Below are the code and all the weights of a small trained network. Each question names an input and a class and asks about switching units off, where a switched-off unit gives its printed mean instead of its output.

import numpy as np


def w(rows, s, z=0):
    codes = np.array(rows[::2]) - 128.0
    scale = np.full(codes.shape[1], s)
    scale[-1] = z or s
    return codes * scale


def f(y):
    return np.maximum(y, 0)


def log_softmax(a):
    a = a - a.max(-1, keepdims=True)
    return a - np.log(np.exp(a).sum(-1, keepdims=True))


def net(x, mask):
    res = np.array(x, float).reshape(1, 3) / 4 @ E
    y = f(res @ A[0][:, :-1].T + A[0][:, -1])
    res = res + np.where(mask, y, B[0][:, -1]) @ B[0][:, :-1]
    return log_softmax(res[-1] @ U[:, :-1].T + U[:, -1])


A, B = {}, {}
E = w([
[71,210,8,139,122,69,142,26,182,82],'x0',
[188,101,51,143,145,97,213,124,120,176],'x1',
[130,51,96,82,47,169,184,150,164,93],'x2',
],0.013)
A[0] = w([
[57,141,214,87,103,109,107,124,173,83,92],'N0',
[157,184,80,136,165,77,124,75,157,90,128],'N1',
[188,83,80,154,164,81,156,126,154,162,83],'N2',
[205,66,180,143,93,224,98,213,88,138,102],'N3',
[51,199,58,103,108,122,75,133,138,90,70],'N4',
[158,107,86,143,88,156,185,164,166,131,105],'N5',
[160,174,108,181,127,120,69,126,142,164,67],'N6',
[134,161,73,93,101,107,155,76,179,83,239],'N7',
[144,120,151,107,179,85,35,107,26,176,79],'N8',
[104,171,114,127,85,96,105,83,134,108,191],'N9',
[85,163,146,134,138,165,107,101,126,41,87],'N10',
[172,124,54,174,99,56,109,85,183,93,227],'N11',
[177,130,212,108,138,131,112,125,154,182,116],'N12',
[135,185,137,175,237,109,72,97,63,207,78],'N13',
[72,159,153,135,139,76,189,154,157,80,81],'N14',
[130,78,163,126,121,140,123,151,67,106,255],'N15',
[221,96,112,119,110,102,188,116,142,157,173],'N16',
[94,41,105,52,60,139,148,187,216,94,89],'N17',
[128,116,64,135,167,144,146,113,121,140,142],'N18',
[113,167,148,128,79,110,101,94,227,112,128],'N19',
[129,93,163,132,147,120,146,152,59,183,107],'N20',
[61,101,98,106,122,179,188,157,143,70,76],'N21',
[193,147,100,162,156,65,220,120,117,218,102],'N22',
[58,168,118,117,159,84,119,49,188,99,52],'N23',
[98,80,133,66,33,141,170,129,140,110,103],'N24',
[159,254,169,194,147,70,97,127,32,157,163],'N25',
[91,140,75,104,80,143,123,107,172,99,91],'N26',
[82,124,155,119,193,196,41,183,94,18,177],'N27',
[120,115,150,70,162,143,126,219,74,96,51],'N28',
[118,104,140,65,58,120,101,110,135,84,152],'N29',
[71,112,203,114,108,164,59,69,151,66,74],'N30',
[136,66,153,134,104,139,101,103,134,212,137],'N31',
[204,124,140,109,129,104,208,146,68,178,137],'N32',
[146,85,117,43,78,180,214,164,166,115,175],'N33',
[112,150,98,91,23,50,155,96,210,133,106],'N34',
],0.0087,0.0074)
B[0] = w([
[47,61,157,154,182,249,104,160,193,40,188],'N0',
[136,134,129,126,158,150,193,165,76,140,203],'N1',
[66,20,157,157,231,224,82,157,203,81,171],'N2',
[160,151,81,110,160,117,254,140,68,167,255],'N3',
[158,149,145,83,151,112,182,168,117,129,193],'N4',
[120,136,173,242,142,148,109,99,143,135,176],'N5',
[225,171,117,144,153,95,153,79,169,146,148],'N6',
[87,154,103,117,133,152,128,190,87,202,240],'N7',
[191,164,147,159,101,140,164,132,151,147,181],'N8',
[103,124,169,141,115,143,157,166,96,176,198],'N9',
[77,84,178,126,163,135,150,146,166,111,168],'N10',
[125,116,143,119,137,130,138,210,66,158,229],'N11',
[131,172,129,85,130,159,170,145,114,116,183],'N12',
[194,150,174,187,84,153,117,53,164,142,196],'N13',
[148,114,152,96,178,116,157,141,126,105,148],'N14',
[79,126,128,123,109,68,188,187,33,135,220],'N15',
[77,85,190,159,147,176,47,170,136,92,193],'N16',
[240,160,138,182,57,186,119,108,146,100,216],'N17',
[75,75,151,112,147,183,160,171,119,156,165],'N18',
[118,91,151,84,141,128,173,166,53,168,182],'N19',
[176,114,101,63,106,134,206,183,103,155,182],'N20',
[164,159,94,177,79,151,187,33,146,166,172],'N21',
[65,37,163,165,181,196,58,136,194,55,195],'N22',
[172,138,120,133,154,143,212,129,120,144,198],'N23',
[203,161,144,163,68,85,74,70,189,184,196],'N24',
[213,137,185,176,43,163,60,78,119,140,212],'N25',
[184,162,152,117,126,108,160,142,140,171,186],'N26',
[68,121,185,150,115,189,107,225,156,67,225],'N27',
[163,85,141,102,128,140,223,141,153,130,176],'N28',
[111,165,181,188,54,130,56,95,153,90,185],'N29',
[62,44,141,115,172,217,125,159,217,53,196],'N30',
[133,92,105,73,164,141,137,146,108,168,170],'N31',
[63,73,131,120,158,140,88,172,133,83,185],'N32',
[146,171,170,177,133,89,90,120,123,170,228],'N33',
[132,121,166,127,150,139,201,126,95,183,208],'N34',
],0.006,0.016)
U = w([
[158,144,139,69,159,131,215,180,41,152,62],'0',
[63,68,150,172,184,166,109,169,191,61,81],'1',
[236,196,150,237,72,132,113,77,135,132,85],'2',
[83,151,146,135,108,108,89,181,18,134,246],'3',
[145,164,36,5,153,28,90,58,199,105,89],'4',
[138,157,60,28,146,37,95,1,170,45,93],'5',
[118,154,18,30,154,68,143,16,185,55,97],'6',
],0.0087,0.013)

Each question gives the input, the list of numbers given to net, and the class t.
The units are the neurons (one row each of A and B). Each row of codes is followed by its name. A weight is (code - 128) times the scale printed after its matrix; where a second scale follows, it is the last column's (A, B and U).
mask holds one flag per neuron, in row order. A switched-off neuron (its flag False) gives its mean, the last column of its row in B, instead of its output. The means were averaged over made-up inputs and are rounded, as every weight is.
A unit's drop is (log p(t) with every unit on - log p(t) with that unit switched off) / (log p(t) with every unit on - log p(t) with every unit switched off).
The circuit of an input: a set's keep is (log p(t) with only the set's units on - log p(t) with every unit switched off) / (log p(t) with every unit on - log p(t) with every unit switched off). Starting from the 12 units with the biggest drops (on a tie, the unit counted first), units are removed one at a time, each time the one whose removal leaves the highest keep (on an exact tie, the one counted first), for as long as the keep stays at least 0.8.
circuit, biggest first: the units of the circuit, biggest drop first
unit that matters most: the unit with the biggest drop
k most important neurons: the k neurons with the biggest drops, biggest first
drop of u: that unit's drop, to one decimal
input [-2,3,1], class 3: unit that matters most	N30
input [4,7,6], class 1: 2 most important neurons	(N2 N22)
input [5,-8,-8], class 1: 2 most important neurons	(N30 N0)
input [4,-1,-7], class 2: 2 most important neurons	(N25 N13)
input [2,2,-2], class 3: circuit, biggest first	(N3 N30 N17)
input [-2,7,8], class 2: 3 most important neurons	(N17 N24 N33)
input [6,7,-6], class 1: 2 most important neurons	(N22 N2)
input [6,8,7], class 1: 2 most important neurons	(N2 N22)
input [-6,-6,-4], class 0: 2 most important neurons	(N3 N22)
input [7,-1,8], class 2: 2 most important neurons	(N17 N24)
input [4,8,-8], class 1: 2 most important neurons	(N22 N2)
input [-6,7,6], class 1: 2 most important neurons	(N16 N32)
input [2,0,3], class 3: drop of N31	-0.1
input [-7,-5,-2], class 0: circuit, biggest first	(N3)
input [-5,7,-1], class 1: drop of N22	0.2
input [-6,7,-1], class 1: drop of N16	0.3
